Each row has a class, written after it, and each block has its own classes.
[ 28 -17 -39 -25 -16   4 -10   2  -5 -31 -13  26   3 -25  27   5   4   3
  -8 -12 -23  57 -24 -26  25 -24 -15 -12 -29  31  17  -1]	Deg
[  7 -18   7  -5  49  -6  -1   4  36  21 -16   7 -55  12 -22  -4 -37  -9
  68  12   8 -20 -19   9  21  77  36  -1  -3 -22  22  18]	Vif
[ 38   7 -33  13 -14 -20 -12  14   5 -18  11  21 -25 -32 -35 -15  12  -8
 -24  -3  18  12   4 -35  -8  17 -40 -28 -10  26  23 -15]	Deg
[-32  -5  30  -2   4 -18  22   8  24   4 -33  -8  25  -2  15  23 -20  28
   7  12 -15 -12  -9  -1   3  12   4 -23  13  13  -7  14]	mepus
[ 39   8   9 -26  23 -11   8  -7  16 -11  21  -4 -33   1 -16  -5 -32 -28
   0  27  45   2  -4  12 -28   4  25  18 -15  -6   1   8]	pego
[ 38  77  13  -6 -10  26 -38 -14  -2  34  17  44  -6  10 -11 -12  12   0
  43 -11 -50  42   2 -17  -5  11 -21   8  12   7  34 -11]	Fet
[ -9  36   0  -7  36 -23 -16  -9   4 -17 -10  24 -45   7  -1  27  10  12
  -3   7  23  15 -16 -52 -38  -7 -33 -36   2  38  25  -8]	kegad
[ 10 -10  33 -35 -16   0 -48 -41 -26 -15   1  -9  -9 -26  33   0   7  42
   1 -22  -9  30  12 -48 -10 -67 -27  -8   0  45 -13  37]	Velim
[ 27  52 -15  -5  40  16 -49  11   8  32 -41  22 -82 -34  40 -10 -10  23
  20  41  21  25  -1   0  57  22   2 -23  -9 -35  50  60]	Deg
[  0  33  32   3 -29  -1 -30 -32 -17 -16   8   2  50  38 -14   4   1 -47
 -19  -4   7   2  -4  10 -46  -8  15  25  12 -16  33 -25]	dek
[-33  27  24  35  35  14  14   7  -3  -9 -39 -12  39 -11  13  18  12 -11
   7  11 -33 -16  17  -3   8  32  10 -14 -26 -11   4  10]	Fet
[ 31  23  28  71 -35  20 -33 -16  -3 -13  14  25  63  23 -23 -22  -7 -84
  29  10  20   3   7  20  -7  10  31  29  13 -11 -15   0]	mepus
[ 29   1  16   7  39   6 -13  -3  11  -9   0 -18 -19 -11   5 -10  -6 -78
   3  40  16  10 -18   6  11  26  20  16 -24 -27 -10   9]	Velim
[ 41  45  48 -48  -1   7  12 -19  -9  -3 -35  15  -4  13 -19 -23  12  30
  -4  -9 -20 -27  62  32   0  17  -4  23 -39 -16  21  -9]	dek
[-49 -29 -22 -40  29   1  -4 -20  34  10  -1  25 -13 -29  -7   4  13 -42
 -25  56  -7  19 -64  -9  15  15 -19  27   2  62 -45   5]	tibu
[ 32  19  15  35  31   7 -23 -17   0 -25  24  -3   2 -16  -3 -32 -18 -15
  22  23  10  21  -1 -10   1 -12  12  20  -2  16  -7   4]	Dafo
[ 26 -41  -6 -11  19  -7  31 -22  36 -54  11   1 -17 -11 -11   1 -43 -29
  22  25  15  14 -38  -1 -11   1  17  12  -9  12  15 -29]	Vif
[ 19  13   5 -20 -10 -27 -10  22 -11  15 -27  11 -10   1  -4  -9  28 -22
 -64   4   8   3  11  -9 -24   5 -26 -16  -4   3  -1 -11]	tibu
[ 14  10  25 -17  30  -7  10  10  32  10 -47  15 -28   1  16 -26 -16  -9
  12  32  -2   9  -9  11   1  15  -7   2  15  -2  13 -11]	tibu
[ 20  27   9  28  35 -15   0   3  13  -8  -2  -6 -23  18 -24  -4   7 -50
 -40  48  53 -17 -21   3   0  26  16  20 -15 -38  22   5]	dek
[ 40 -34  -7 -17 -26 -14  -4  27  -7  51 -22  23 -27  33 -31   3  42  21
  31 -39 -63  17  22 -50  14  45 -42 -14 -30  -6 -33  -8]	mepus
[ 33  36  -2  -7  -7  11  -8 -31   9 -15  62  -6  26   0 -29  -3  -7 -21
  16   9   5   2   4 -13 -10   3  -9   0 -14  14   8   5]	Velim
[ 26  10  21  -7  28  -6   0 -29  -9 -29  13   9  15 -39 -37 -20 -12 -20
 -14  -1 -16  -4  17  26 -47   5   6  10   0  23  27 -47]	Vif
[ 13  13   6 -22   8 -12   5  20  -9   1  20   9  -6 -14 -18 -27  13 -33
 -50   9  13 -17  -2  44 -12   4   1  13  -6  -4   6 -30]	tibu
[ 32  30  -4  17  12  22  16 -16  38  -5  20 -18 -14  13  -1 -11 -51 -40
  47  45  12  15  10  15  -3  17   9  20 -12 -45  30  -7]	pego
[ 15   3 -10 -11 -17  19  20 -27   3  -7   9  20  65  15 -14  -3  -2  22
  45   4 -29   6  44  45 -21  -6  24   4   1   1 -19 -29]	Dafo
[ 24 -13  17 -28  13   4  26  -3   7  10 -30  38   5 -12  -7   6 -30  44
  33 -32 -24  42  -6  41 -32  -7  17 -12  24  -4   7 -43]	dek
[ 29  34  16  58  10   3 -17   0  -8 -14 -22   5  58  25  -3 -55  -6 -17
  23  23  18 -14  34  30 -29  -9  21   6  31 -25  37 -15]	tibu
[ 35  37   0  53  30  13   0  -5   5 -29  10  26   1 -47  -8 -18  -5 -93
 -45  44  40  23  -9  14 -18  -1 -13  -4 -10   0  -6 -23]	tibu
[ 21  10  35 -24 -17  10  -5   1  -2  22   8  -8 -55   8  10   9  -6 -26
 -18 -20 -15  29 -15   1  12  -2 -15  24 -13 -43  19 -22]	dek
[  7 -53  -3 -32  10  21  51 -22  22  48  16   2 -16   6 -15  26 -19 114
  96 -39 -35  -3  30  27 -10 -21  19 -19  37 -15  -3  -8]	Vif
[ 19 -22  23  25 -36  38 -13 -27   7  -7  43  37  25  19   2  34  -9 -57
  58 -69   1  43 -40 -46  14 -17  12   8   5  46 -32  21]	Deg
[ 20  36 -16  26  31   2  -8  12 -29 -24 -27  30  51 -10  -4 -15  20  31
   5  21  15 -11  28  40 -16  -5  45 -19  -9 -15  20  13]	Fet
[ 19  25  20  16  24   9 -21  -8   3  -4  38 -10 -25 -10   2 -13 -16 -13
  19  34  12   5 -26  -2  23 -10   7  23  -3 -18  11  17]	mepus
[ -9  41  -7 -11 -43 -13 -19  -2  -1 -22  29  19  46  32 -37   2 -24 -16
   9 -23  32   0   0  29 -66   4  17 -11  40  21  31 -43]	kegad
[ 38  65 -10   4  18  26  23  -3  21   5  13   1  -1 -33 -23   1   3 -26
 -13  55   3  19  13  20  -6  23   0   4 -16 -28  -2  -7]	Fet
[ 19   5  23  -7  36   3  -9  -1 -18  52 101 -21  -5   8 -36  35 -25  37
  49 -54  17  17 -22  -9 -45  -4  45 -23  32  -9 -29  16]	Dafo
[-10 -47   6 -24  11  -8 -12  34 -14 -32 -41  53  15  15  37   2  -2   1
  37 -47 -42  35 -70  -7  38   4  43   5 -27  50  -7  10]	Fet
[ 17  -6 -24   5   4  26  -8 -26   8 -19 -60  42  67 -36   4 -38 -11 -29
   9  16 -75  60  22   9  15   9 -13  31 -33  77 -28  -5]	pego
[ 19  27  -3 -25 -32 -21 -41 -18  13 -24 -19  27 -33  -8 -13 -20  16 -24
 -25  24  21   2   4 -42  -5  11 -40   3  -4  42  30   4]	Deg
[-44  35  15 -45 -27 -10 -30 -20  11 -38  54  26 -46 -15  23  14 -33 -15
 -27  10  61 -18 -55 -13  14 -19 -21 -11 -10  43  31  29]	tibu
[ 24  18  12 -14  -8   0  16 -27  17 -17  18 -16  25  28 -31   8  -2 -23
 -26  31  33  -2  -9  -3 -22  -2  11  31  -7 -12   1   2]	dek
[ -6  26  18  19  11  23  -1 -19 -14  18  28  -7  30  13  16  19  11  15
  22 -14 -33  -1  29   7  11 -11  11  -5 -12 -11  -7   8]	Dafo
[ 17 -13   6 -65   0  24   0 -12  33  25 -19  10 -41   9  18 -12 -16 -14
  44  19 -43  49 -27 -20  28  15 -25  29 -12   4 -16   0]	tibu
[ 32  -4  -5 -20  -5  12 -18  -6 -48 -38  43  -3  17 -14  -4   7  -6  18
  26 -26   1  39  -9   1 -48 -45  28  -5 -10 -24   9 -23]	Fet
[-47  16  42   2  20   4  18   2   9  17 -12 -11  10   7  22  14   1  -1
  -4  -6 -13 -39   7   8  12  14  -5 -12  -2   0   6  12]	tibu
[-18   8  38 -12   5   5 -10  -9  -2   1 -45  -6 -13 -17  19  12   6  -1
   4 -10  -6 -19  32  -7   9  19  -3 -14 -13   0  10  22]	Deg
[ 10  26   4 -15 -10   6 -18 -32  26 -36 -15  35 -14  15  22   2 -14 -52
  35  49  29  -4  -1  24   5  15   8  -7 -17 -20  31  -2]	Velim
[-27 -11  50  10   1  -6  12 -13  12   3 -27 -30  26   5  11  11  -3 -16
 -23 -18 -34 -29  12 -10  14  12   5  11  -3  26   6  15]	Vif
[ 19  -7   0 -21  85 -27   4   5  39 -11 -39  29 -84   2 -31 -16 -28   7
  39  62  53  -8 -43   7  -5  59  24   5  -5 -25  24   0]	dek
[  2 -57 -23 -28 -28 -17  24  -5  17  16 -30  -9  45  15 -13   6  18 -23
 -41  29   0  19  10  21 -39 -24  20  33  20  20 -53 -11]	pego
[ 23  -3  37  -1 -11  10  11  36   9  10 -15  26  15  -8   5   2 -36   6
  44 -65 -29  39 -27   0  11  19  31 -11   9  31 -20   7]	Fet
[ -3  23  22 -31  14   7  20   9   1  -3   0 -29  29  -5 -11  17  -5 -10
  -2   4 -30   0   0   0 -12  33  17   3 -26 -10  -7   1]	Fet
[-38 -13  39  -7 -14   2   8  -8  16  12 -23  -2  26  -1  24  19   5 -34
  -2 -14 -33 -12   3  21  11  12   1  -5   5  16 -16  -4]	Velim
[ 41  19  -4 -28  10   8   7 -20  27 -21  34  -7 -20  10 -13   6 -37   4
  47  66  47   7 -18   9  -5   1  23   8  -9 -44   6  18]	mepus
[-29  -1  38  11 -11   1  -6  -1   0  14 -23   1   4  14  -2   9  -1  -9
  -6 -32 -12 -14   1  -4  18  24  -1   8  -8   0   0  12]	dek
[ 30  61   1  36  35   0 -45 -21 -10   5   4  16  30  -1 -12 -24   1  36
  33  34 -15  16   5 -35  -3  -4 -14  -8   8  18  31  30]	mepus
[ 42 -33  19 -65 -32  38  52 -17   1 -34  19  19  10  -4  -6  19 -21  47
  76 -44 -20  29  15  16  -9 -31  27   9 -27   5 -44  -8]	Fet
[-20  18  30   1 -13   0   5  -2  12  -2 -40  -2  33   9   4   2 -14 -23
 -26   2 -10  -7  -1  24  12  27  11  14  -7  -4  13   1]	dek
[ 26 -31  -6  -1 -12 -21 -15  13   2  23 -49  31  -1  24 -22 -11   7   0
  -3  -6   9  31 -12  11 -26  11  17   5  31 -13  -3 -19]	dek
[ 14 -15  -9 -11  34   9  13 -14  18 -46  10   5 -32 -12  -2  -2 -20 -35
  20  48  46   2 -23 -14   1  10  -1   1 -40 -10 -13   9]	tibu
[ 29 -10 -13   5 -15   1 -31  -5  -5  11 -26  49  -6 -21 -25  -9  14  16
  28  -8 -26  32  14 -43  16  26 -35 -17 -25  41 -42  25]	mepus
[ -8   7  -1   1 -18   3 -36 -21  10 -12 -28  34 -20 -37  29  -9 -15  30
  16  26 -20  37 -12 -28  31 -23 -39  -8   3  42   1  23]	mepus

Next block, with new classes.
[  0  35 -16 -32  33  25   5  18 -13  17  34   7  16 -17 -20 -38   6  13
 -15  22 -20   3 -13   8 -16  10 -11  -9  25  21  13   7]	velol
[  2   9  -9  33   4  -6  10  -8  11  -9  -5   7 -19  28  -3  -5   8 -19
  -2 -19  17  13 -25   4 -16  -9   0 -15 -17 -12  25  -3]	zime
[  1  -7  15  15 -10  -5  -1   2  -5  -5 -15 -24 -15   6   1   8   7 -15
  -3 -16   8   6 -13  10  12   4  -4   0  -6   6   8 -20]	gik
[-12  14 -15 -16  11  33 -22  47  15  33  35  32   2  24  15 -22  17  23
  -6  20 -13   7  17   2 -20  14  -1   9  -2  10 -13  -9]	lofa
[ 19   8  -7   8 -10  -5 -20  -3  -2   8  11 -26  -9 -33 -25  -6 -10  19
  -6  -4  15 -16  -1  29  54  10 -13 -12  25 -13  30  -9]	lukiz
[ -6   1  15   4 -24 -32 -32  -3  28   0  13 -15  15  23   7 -13   5 -13
 -63 -12 -16 -10   5   0   7  -6  -3  -2  32  17   2 -18]	lofa
[-31  -1 -40   4  -4  12 -19 -28 -20   4  15   1  20 -17 -13  11  21  -1
 -19  24 -45 -50 -13  15  47  14   6  20  34   6  34  20]	Faso
[ -1   8 -11 -17  14  46 -17  29  -9  -2  27  15  15 -22   9 -18   2   5
 -10   7 -34  17 -13   3 -24  14   0 -12   5   2  -9  -1]	lura
[ 13 -19  43  21 -13  -4 -10  12 -15 -13   2 -29 -26  20  29  36 -17 -21
 -10 -37  32  39  -8  -1 -21  -6  -1 -31 -10 -13  -9 -23]	gik
[-19 -23 -15   9   1 -13  -1  18  -7  -7  -1  33   9  31  16 -21 -19 -16
  23  -9   2  -2   2 -13  -4 -16  14   9 -41   5 -15  -1]	lura
[-34 -28  29  25 -16 -22 -31  19  16 -28   3 -12 -17  15  28  25 -13 -21
  -4 -30  19  23  18  -4 -11   1   6 -25  -4  -9 -14  -8]	Faso
[ -2  40 -14 -38  18  47 -16  -7 -11  15  15   6  17 -24 -32 -38  -2  12
 -13  14 -31 -15 -22   1 -26   8  -4  17  13   5   0 -10]	velol
[-43   0 -15  19  14   1 -28 -41  -6  21  11  -7  -5 -43   4 -12  -6 -17
   3   8  -1  -2 -13  13  42   8 -24  12  21  17  35  17]	Faso
[-19  15 -34 -13   9  21 -16 -37 -20  31  -4 -14  -1 -23 -35   1  17  -1
  -3  20 -25 -30  -2  23  40  11 -24  42  16  17   9   8]	lilup
[  8 -19  33  53  -6  10   7  33  15 -17 -14  13 -48  14  27  10   0 -19
  35 -52  43  50  -1  -6 -61  -9   6 -27 -62 -30  -8 -26]	lura
[-15  -7   3 -12  34  60   9  49 -18  -6  -6  38   4  22  29 -11  -6   1
  35   5 -13  46  -7 -13 -42  -7   2  -9  -1  13   2  -1]	gik
[ -9 -17  59  39   0 -28  11  47  31 -32  -1  -6 -56  41  28   6  -6 -18
  23 -64  65  52  -2 -11 -72 -19  -2 -45 -63 -28  -5 -34]	velol
[ 31  31 -32 -25   7  49 -23   9 -22   8  35   9  37 -10 -13 -24  10  -2
 -46  17 -42   5 -16   6 -28  16   4  -7  22   8 -13   5]	lura
[ 13  22  16 -43  28  46 -23  23 -22   1  -2  -6  -9 -13 -15   5   6  -6
  15   2  -3  21  -4   4 -52  -7  -4  15  -4   1 -11  -5]	lilup
[ 25  20 -15 -15   3   8  -4   2  17   2 -35 -14  12 -23 -25 -31   0  -4
   7  10 -22 -18   5  30  36  15 -18 -10  23   9   8 -13]	lukiz
[ 13   7 -16  -8  14 -11  15  16   5  -8 -24  20  32  18  -5 -43 -20  -9
  19  -7  -3  10   2  -1  21  -8  -2 -22   8  -5  -9  -8]	lukiz
[-31 -12  -4 -31  11   7  25 -13 -35  -7  15  -3  25  17  11  -9   3 -13
  28  13 -41 -40 -17 -16  49  -7   8  14 -17  19  -9  10]	velol
[  7  26 -53 -17   7  14 -13 -27 -29  32  33  25  43 -27  -9 -49 -10 -24
 -21  37 -24 -36 -30   8  36   1 -21   4  12  31  -2  20]	lura
[-11  17  -3 -41  38  33   9  36 -11  19  20  22   5  -3 -19 -26  16  15
  28  18 -19   0 -19  -7 -19   4   5   2  -1   5   3   8]	velol
[-15  15 -15   0   1  13   0 -17   5   4 -17  -3   2 -11 -36 -42  -1 -12
   8 -16  -7 -20 -14  10  16  11  -7  13 -13   8  11  -8]	velol
[ -8  -3  -2   1   9  30  12  26  -7   9   8  37  15  44  15 -36   5 -26
  31  -4  -4   2  -6  -9  20 -14   9   7 -15  26   4   3]	lofa
[-11 -18  18  22   5  20  -8  13  -5 -13 -24  -3 -44  42 -13  24  12 -13
  36 -47  26  27  -1   4 -28 -15  10  22 -38 -22   9 -16]	lilup
[-48 -11  12  -5  36  21 -23  51 -12  -2   9  34 -14   5   8   9 -25  28
  25 -17   1  58  18 -11 -61   4  32   9  -9 -22 -14  -8]	Faso
[ -1  36 -32 -12  -3  -7  -3 -41  -3   9  13 -32  20 -49 -42 -38  15  -9
 -29  23 -21 -37 -27  20  69  21 -12  14  31  26  20  11]	zime
[  6 -14  35  28  15 -18  21  46  27 -30 -49  20 -44  45  17   4 -17 -45
  51 -47  47  48  -4  -5 -61 -20  10 -42 -59 -14  -4 -11]	zime
[ -9  12  10  42  -4   1  22   3  36 -34 -43  21 -25  30   4 -20   7 -28
  24 -26  19  12 -15  -8 -47 -24  -1  -6 -39  -4   9 -25]	zime
[-17 -25  -5  20   9  22  20  -2 -42   7 -14  36   2  30  32  16 -23 -10
  38  -2   7   8  -1 -23   0 -23   7   4 -17   7   1   7]	gik
[ -9  19  17   1  -3  -5  11 -18  31   2 -24 -10   1 -18 -29 -59  -7 -31
  15  -3   5 -17 -24   5  30 -13 -22  -6  30  27  17 -13]	velol
[ -4   2  -5 -17 -27 -40 -29  -9  27  -9  25 -28  34  -5   1 -39  12 -13
 -42  11 -20 -28 -19   2  45   5  -2  -1  25   1 -19 -16]	lura
[  1   7 -32 -32  21  27  -5  38 -12  -9   0   7  23 -19 -21  -5  18  49
  -2   7 -52 -10   5  15   4  28  14   2   7 -27  10  -6]	lukiz
[-36 -27  25  15 -18  29 -13  16  17 -29   3 -19   0  29  30  36  18   5
  -1 -17 -10  32   3 -25 -15   3   2 -23 -10  -8 -21 -13]	Nin
[ 11  25   4 -15   4  -3 -12  -5   6 -12 -23 -18   4  -1 -33 -33   1 -34
  -7 -11   8   2 -12  19  -2 -13 -15  10  18  15   5 -15]	lilup
[-40  -6  15  -5  19  52 -18  48   1 -13  -9  23 -20 -13  11  20  -1  26
  30  -3   1  32  -3 -11 -73  -4   0  -2 -36   1   5  -9]	Nin
[-20  32 -60 -37  28  30 -16  -6 -40  20  40  11  49 -34 -21 -18  19  25
 -32  40 -61 -20 -13  15  18  37  14  19  39  -2   6  17]	Faso
[-16   4  54  19   3 -11  12  23  23 -26 -57   2 -46 -22 -20 -13  -8 -32
  51 -43  45  22 -16   4 -37 -32 -15  -1 -25  -8  -5 -36]	lilup
[ -6  35 -20 -22  10  44   7  22  20 -13  -6  15  15  -6 -13 -60   3   7
   9   0 -24  -5 -13  10 -32  18  -3  -4 -11  -8 -13 -29]	velol
[ 20 -12  36  12  24  21   5  84  12 -36 -16  15 -39  25  32   6 -13   2
  52 -55  41  73   6   4 -73  -2   3 -56 -65 -47 -10 -31]	lukiz
[-10  35  -1 -36  31  41 -14  23 -22   7   6  -1 -12 -29 -35 -12   9  14
   7   4 -10  14 -10  18 -35   4  -9  33  -5   4  -9 -17]	lilup
[-38   0  17  26   5  25   3   1   9  -4   8  13 -29   2  -5  -8   4   6
  12 -22   4   4 -21  -9 -26 -13 -11   2 -12  -7  20 -17]	velol
[  0  12 -27 -29  10  62  -4   5 -31  -1  19  -4  38 -11   7  -4  30  18
 -24  29 -61  -7 -20   0   8  22   3   6  36   7   9   3]	gik
[  2  -1  20  -3 -28 -25 -21   8  21  -5  19 -24  18  27  10  -4  12 -22
 -57 -13 -22 -12   0   7  27   7  -1 -18  28  13 -18 -19]	lofa
[  1  -1   1  -2  14  54 -13  57 -10   8  -2  25 -18  25  -1   4   7  17
  15   1  11  41  22  -7 -55   6   8   7 -10  18  -8  -5]	gik
[-30   2 -30 -10   4   4  -4  -1   0  19  22  30  46  35  10 -43   5 -10
 -26  25 -44 -21  12  -8  43  -7  -5  23  33  54   4  12]	lofa
[  3  -3  15 -19  -3 -33 -35  15  19   8  27 -22  15  33  36 -11   2 -21
 -44  -9  -7  12  10   1  -2   6  -7 -15   0  11 -15 -11]	lofa
[-56  -2   9   4   8  47 -17  46  20 -33 -13  36   3 -15  11 -21  -9   4
  29 -23 -15  37   0 -13 -45  12  15 -11  -8 -24 -30 -22]	Faso
[ -1   6 -15   8 -15  38   7 -25  -8   7  -3   8  -1  -8 -19   1  10  10
   8  16 -25 -59  -8   0  17  -6   4  12  28   3  35   6]	velol
[-11  10 -27 -18 -19  -6   0 -43 -16  -8  29 -39  42 -31 -10 -11  17   5
 -53  16 -55 -57 -10   6  58  24  -9  -3  37   9   5   9]	velol
[ 26 -10 -30  10   0   6   2   6  -7   1   2  27  28  42  13 -29 -10 -35
   2  -5   0   9   0  -4   4  -8  11 -22   1   8   0  19]	lura
[   9    9   28  -13   18   51  -10   64   -4  -24  -25   25  -26   12
    2   10   -4    1   38  -32   26   56   26  -14 -114  -11   10   -4
  -45  -22  -41  -22]	lilup
[-18  15  27  12 -17 -10 -23  16  32 -18 -31 -12 -15 -20 -28 -18  -3   1
   0 -24  38  11 -20  -2 -41 -11  -2  -1 -24  -8   0 -38]	Nin
[-10  -1 -17  20 -18   3 -15  -7  14  -8   5 -11   1 -32 -12 -18   1  13
  -6  -5  -3 -26  -9  20  62   9 -25 -15  25 -10  31  -8]	lukiz
[-22  -1  33  22  -4 -40 -32   2  16  26  29  -4 -25  10  29   2 -20 -10
 -35 -29  32  27  -6  -1 -15  -8 -21 -13 -16  -6 -12 -27]	lofa
[ -6 -26  45  37 -11 -10  -5  17   7 -19  -7 -11 -28  37  39  23 -10 -23
  -2 -38  37  49  -6 -14 -31 -20  -7 -31  -6  -8  -3 -24]	gik
[-31   8  11  -8  33  19 -15  61   7 -10  -6  33 -17 -19  10 -10   2  -1
  36 -10  11  41   2  -2 -73  10   6 -12 -38 -14 -18  -9]	Faso
[ 25  -2  18  -2  -6 -16 -20  16  19 -14   1 -20  -1  15  13 -17 -16 -35
 -18 -24   3  22 -21  17 -12  -1   1 -33   2 -10  -9 -23]	lura
